Below are the code and all the weights of a small trained network. Each question names an input and a class and asks about switching units off, where a switched-off unit gives its printed mean instead of its output.

import numpy as np


def w(rows, s, z=0):
    codes = np.array(rows[::2]) - 128.0
    scale = np.full(codes.shape[1], s)
    scale[-1] = z or s
    return codes * scale


def norm(h):
    return h / np.sqrt((h * h).mean(-1, keepdims=True) + 1e-5)


def f(y):
    return np.maximum(y, 0)


def log_softmax(a):
    a = a - a.max(-1, keepdims=True)
    return a - np.log(np.exp(a).sum(-1, keepdims=True))


def net(x, mask):
    res = np.array(x, float).reshape(1, 3) / 4 @ E
    u = 0
    for l in range(2):
        y = f(norm(res) @ A[l][:, :-1].T + A[l][:, -1])
        res = res + np.where(mask[u : u + 12], y, B[l][:, -1]) @ B[l][:, :-1]
        u += 12
    return log_softmax(norm(res)[-1] @ U[:, :-1].T + U[:, -1])


A, B = {}, {}
E = w([
[129,141,171],'x0',
[253,129,95],'x1',
[156,236,94],'x2',
],0.011)
A[0] = w([
[112,76,47,90],'L0N1',
[82,121,116,126],'L0N2',
[179,76,173,100],'L0N3',
[99,121,135,114],'L0N4',
[224,99,73,43],'L0N5',
[118,105,91,105],'L0N6',
[161,130,200,2],'L0N7',
[146,159,134,105],'L0N8',
[171,188,65,99],'L0N9',
[201,148,200,44],'L0N10',
[148,129,231,88],'L0N11',
[100,86,1,60],'L0N12',
],0.016,0.0041)
B[0] = w([
[123,108,210,170],'L0N1',
[182,166,34,189],'L0N2',
[136,73,202,188],'L0N3',
[162,144,64,170],'L0N4',
[6,142,14,236],'L0N5',
[131,130,154,146],'L0N6',
[80,160,185,146],'L0N7',
[116,151,169,170],'L0N8',
[146,161,247,254],'L0N9',
[39,117,74,191],'L0N10',
[166,177,185,183],'L0N11',
[146,188,210,180],'L0N12',
],0.02,0.0064)
A[1] = w([
[91,129,23,105],'L1N1',
[244,165,140,99],'L1N2',
[226,137,109,139],'L1N3',
[155,95,118,67],'L1N4',
[111,50,80,28],'L1N5',
[198,138,64,213],'L1N6',
[142,105,232,52],'L1N7',
[186,3,121,1],'L1N8',
[233,137,112,123],'L1N9',
[170,37,122,51],'L1N10',
[173,117,169,86],'L1N11',
[88,140,61,35],'L1N12',
],0.016,0.0024)
B[1] = w([
[172,137,47,232],'L1N1',
[55,139,187,202],'L1N2',
[42,63,92,156],'L1N3',
[131,113,140,131],'L1N4',
[146,233,97,163],'L1N5',
[65,95,95,172],'L1N6',
[43,88,107,253],'L1N7',
[206,196,252,153],'L1N8',
[88,44,55,157],'L1N9',
[188,163,207,147],'L1N10',
[108,147,104,173],'L1N11',
[179,101,98,207],'L1N12',
],0.028,0.0061)
U = w([
[147,150,61,182],'0',
[39,131,176,132],'1',
[122,138,254,171],'2',
[74,92,138,69],'3',
[238,74,177,2],'4',
],0.016,0.0085)

Each question gives the input, the list of numbers given to net, and the class t.
The units are the neurons (one row each of A and B). Each row of codes is followed by its name. A weight is (code - 128) times the scale printed after its matrix; where a second scale follows, it is the last column's (A, B and U).
mask holds one flag per neuron, layer by layer. A switched-off neuron (its flag False) gives its mean, the last column of its row in B, instead of its output. The means were averaged over made-up inputs and are rounded, as every weight is.
A unit's drop is (log p(t) with every unit on - log p(t) with that unit switched off) / (log p(t) with every unit on - log p(t) with every unit switched off).
The circuit of an input: a set's keep is (log p(t) with only the set's units on - log p(t) with every unit switched off) / (log p(t) with every unit on - log p(t) with every unit switched off). Starting from the 12 units with the biggest drops (on a tie, the unit counted first), units are removed one at a time, each time the one whose removal leaves the highest keep (on an exact tie, the one counted first), for as long as the keep stays at least 0.8.
circuit, biggest first: the units of the circuit, biggest drop first
unit that matters most: the unit with the biggest drop
k most important neurons: the k neurons with the biggest drops, biggest first
top k neurons in layer l: the k neurons of layer l with the biggest drops, biggest first
drop of u: that unit's drop, to one decimal
input [-7,6,5], class 1: top 4 neurons in layer 0 => (L0N9; L0N2; L0N12; L0N4)
input [-7,5,6], class 1: circuit, biggest first => (L1N1; L0N2)
input [-2,3,5], class 2: circuit, biggest first => (L0N9)
input [2,2,-4], class 2: top 3 neurons in layer 0 => (L0N3; L0N9; L0N12)
input [-2,-4,6], class 2: circuit, biggest first => (L0N5; L1N1)
input [-7,-8,8], class 0: circuit, biggest first => (L0N2; L1N7; L1N2)
input [3,7,-8], class 2: 2 most important neurons => (L0N3; L1N8)
input [5,-1,-6], class 2: top 2 neurons in layer 1 => (L1N8; L1N10)
input [-3,-3,-5], class 2: 2 most important neurons => (L0N5; L0N9)
input [2,-3,-8], class 2: 2 most important neurons => (L0N5; L0N9)
input [1,-2,-6], class 2: top 3 neurons in layer 0 => (L0N5; L0N9; L0N12)
input [6,-6,-8], class 2: 2 most important neurons => (L0N5; L0N12)
input [0,5,-4], class 0: top 2 neurons in layer 0 => (L0N5; L0N9)
input [-2,-4,5], class 2: unit that matters most => L0N5
input [2,-6,6], class 0: drop of L0N9 => 1.3
input [2,-6,2], class 0: drop of L0N9 => 1.1
input [3,-7,-3], class 0: drop of L0N9 => 1.1
input [4,4,8], class 2: drop of L1N8 => -0.1
